Here is a tiny trained network, its code and every weight. The questions are about switching its units off for an input and a target symbol, where a switched-off unit gives its printed mean instead of its output.

import numpy as np


def w(rows, s, z=0):
    codes = np.array(rows[::2]) - 128.0
    scale = np.full(codes.shape[1], s)
    scale[-1] = z or s
    return codes * scale


def norm(h):
    return h / np.sqrt((h * h).mean(-1, keepdims=True) + 1e-5)


def f(y):
    return np.maximum(y, 0)


def softmax(a):
    e = np.exp(a - a.max(-1, keepdims=True))
    return e / e.sum(-1, keepdims=True)


def log_softmax(a):
    a = a - a.max(-1, keepdims=True)
    return a - np.log(np.exp(a).sum(-1, keepdims=True))


def net(x, mask):
    ids = ['γδεθλξπσω'.index(c) for c in x.split()]
    T = len(ids)
    res = E[ids] + P[:T]
    u = 0
    for l in range(3):
        r = norm(res)
        for j in range(2):
            rows = slice(2 * j, 2 * j + 2)
            q, k, v = (r @ M[l][rows].T for M in (Q, K, V))
            z = softmax(np.where(np.tri(T) > 0, q @ k.T / 2**0.5, -1e9)) @ v
            o = O[l][rows]
            res = res + np.where(mask[u + j], z, o[:, -1]) @ o[:, :-1]
        u += 2
        y = f(norm(res) @ A[l][:, :-1].T + A[l][:, -1])
        res = res + np.where(mask[u : u + 4], y, B[l][:, -1]) @ B[l][:, :-1]
        u += 4
    return log_softmax(norm(res)[-1] @ U[:, :-1].T + U[:, -1])


Q, K, V, O, A, B = {}, {}, {}, {}, {}, {}
E = w([
[143,195,104],'γ',
[136,85,89],'δ',
[80,80,108],'ε',
[160,67,71],'θ',
[157,70,81],'λ',
[231,21,166],'ξ',
[171,113,1],'π',
[102,120,178],'σ',
[47,90,118],'ω',
],0.0098)
P = w([
[47,175,132],'0',
[95,210,188],'1',
[90,31,169],'2',
[166,155,210],'3',
[204,60,188],'4',
[88,231,150],'5',
[150,74,157],'6',
[75,231,161],'7',
[143,100,79],'8',
[78,233,176],'9',
[253,74,151],'10',
],0.006)
Q[0] = w([
[111,71,104],'0.h0',
[254,124,123],'0.h0',
[80,176,102],'0.h1',
[209,102,148],'0.h1',
],0.0093)
K[0] = w([
[157,197,100],'0.h0',
[113,89,91],'0.h0',
[2,126,23],'0.h1',
[163,157,234],'0.h1',
],0.0079)
V[0] = w([
[157,133,232],'0.h0',
[125,100,156],'0.h0',
[35,121,60],'0.h1',
[133,5,78],'0.h1',
],0.011)
O[0] = w([
[126,44,132,233],'0.h0',
[69,221,2,184],'0.h0',
[147,123,205,252],'0.h1',
[165,159,177,63],'0.h1',
],0.0077,0.0019)
A[0] = w([
[255,111,115,212],'0.n0',
[104,176,114,254],'0.n1',
[127,84,208,254],'0.n2',
[64,161,145,126],'0.n3',
],0.0089,0.00096)
B[0] = w([
[104,168,94,201],'0.n0',
[124,5,113,170],'0.n1',
[114,193,2,253],'0.n2',
[217,170,133,193],'0.n3',
],0.0084,0.0047)
Q[1] = w([
[97,122,94],'1.h0',
[177,124,227],'1.h0',
[150,113,254],'1.h1',
[130,166,136],'1.h1',
],0.012)
K[1] = w([
[20,106,152],'1.h0',
[174,121,166],'1.h0',
[106,76,4],'1.h1',
[176,118,212],'1.h1',
],0.013)
V[1] = w([
[152,126,11],'1.h0',
[113,126,152],'1.h0',
[145,103,144],'1.h1',
[43,182,159],'1.h1',
],0.011)
O[1] = w([
[175,93,175,254],'1.h0',
[85,162,142,108],'1.h0',
[170,248,153,93],'1.h1',
[164,127,76,168],'1.h1',
],0.011,0.008)
A[1] = w([
[61,31,91,136],'1.n0',
[162,1,143,250],'1.n1',
[123,77,113,79],'1.n2',
[190,111,95,52],'1.n3',
],0.0072,0.0016)
B[1] = w([
[219,3,116,183],'1.n0',
[156,170,182,255],'1.n1',
[217,157,128,161],'1.n2',
[102,139,67,179],'1.n3',
],0.0068,0.0082)
Q[2] = w([
[165,164,118],'2.h0',
[64,134,239],'2.h0',
[230,188,129],'2.h1',
[2,148,139],'2.h1',
],0.0082)
K[2] = w([
[67,180,168],'2.h0',
[114,96,77],'2.h0',
[5,199,79],'2.h1',
[173,129,164],'2.h1',
],0.011)
V[2] = w([
[94,210,246],'2.h0',
[38,161,244],'2.h0',
[131,1,144],'2.h1',
[161,123,58],'2.h1',
],0.0071)
O[2] = w([
[181,178,212,57],'2.h0',
[159,78,255,2],'2.h0',
[216,36,120,131],'2.h1',
[70,70,127,183],'2.h1',
],0.008,0.0051)
A[2] = w([
[170,22,120,91],'2.n0',
[157,23,162,8],'2.n1',
[137,11,136,177],'2.n2',
[142,104,130,5],'2.n3',
],0.011,0.0013)
B[2] = w([
[201,143,122,254],'2.n0',
[152,186,180,202],'2.n1',
[254,133,129,237],'2.n2',
[137,157,117,143],'2.n3',
],0.0094,0.0066)
U = w([
[190,122,226,208],'γ',
[101,200,102,85],'δ',
[82,139,33,156],'ε',
[104,194,110,136],'θ',
[107,198,123,54],'λ',
[168,88,157,3],'ξ',
[82,150,94,66],'π',
[254,44,74,189],'σ',
[42,23,58,147],'ω',
],0.007,0.0037)

Each question gives the input, a string of symbols that net reads in full, and the target symbol t.
The units are the heads (2 rows each of Q, K, V and O) and the neurons (one row each of A and B). Each row of codes is followed by its name. A weight is (code - 128) times the scale printed after its matrix; where a second scale follows, it is the last column's (O, A, B and U).
mask holds one flag per unit, layer by layer, with each layer's heads first. A switched-off unit (its flag False) gives its mean, the last column of its rows in O or B, instead of its output. The means were averaged over made-up inputs and are rounded, as every weight is.
A unit's drop is (log p(t) with every unit on - log p(t) with that unit switched off) / (log p(t) with every unit on - log p(t) with every unit switched off).
most important unit: the unit with the biggest drop
top k neurons: the k neurons with the biggest drops, biggest first
top k neurons in layer l: the k neurons of layer l with the biggest drops, biggest first
which heads matter: for each layer, one digit per head in row order, 1 if its drop is at least 0.15 and else 0, layers parted by /
drop of u: that unit's drop, to one decimal
input γ σ ξ δ, target γ: top 4 neurons => [0.n3, 0.n2, 0.n1, 0.n0]
input γ δ σ γ γ π σ σ, target γ: most important unit => 0.n1
input γ γ ω, target γ: which heads matter => 11 / 01 / 10
input γ δ ε ω δ δ δ ε λ γ, target γ: which heads matter => 11 / 01 / 10
input γ λ θ δ γ γ, target γ: top 3 neurons in layer 0 => [0.n3, 0.n1, 0.n2]
input γ γ σ, target γ: top 4 neurons => [0.n1, 0.n3, 0.n2, 0.n0]
input γ σ σ σ ω θ ε ε σ θ, target γ: top 2 neurons => [0.n1, 0.n3]
input γ σ λ γ ω ε σ ξ, target γ: top 4 neurons => [0.n3, 0.n2, 0.n1, 0.n0]
input γ σ σ ε σ σ γ σ σ γ λ, target γ: top 3 neurons => [0.n2, 0.n3, 0.n1]
input γ ε ε σ θ π, target γ: top 3 neurons => [0.n1, 0.n2, 0.n3]
input γ ε ξ θ, target γ: top 3 neurons => [0.n1, 0.n2, 0.n3]
input γ ω σ γ π, target γ: top 4 neurons => [0.n2, 0.n3, 0.n1, 0.n0]
input γ δ σ γ λ, target γ: drop of 0.n2 => 1.0
input δ θ θ σ λ γ γ γ ω, target γ: drop of 2.n2 => 0.1
input γ γ σ σ θ γ σ ε, target γ: drop of 2.h0 => 0.2
input γ γ σ γ δ, target γ: drop of 0.n2 => 0.7
input γ γ γ σ δ σ γ ε, target γ: top neuron => [0.n3]
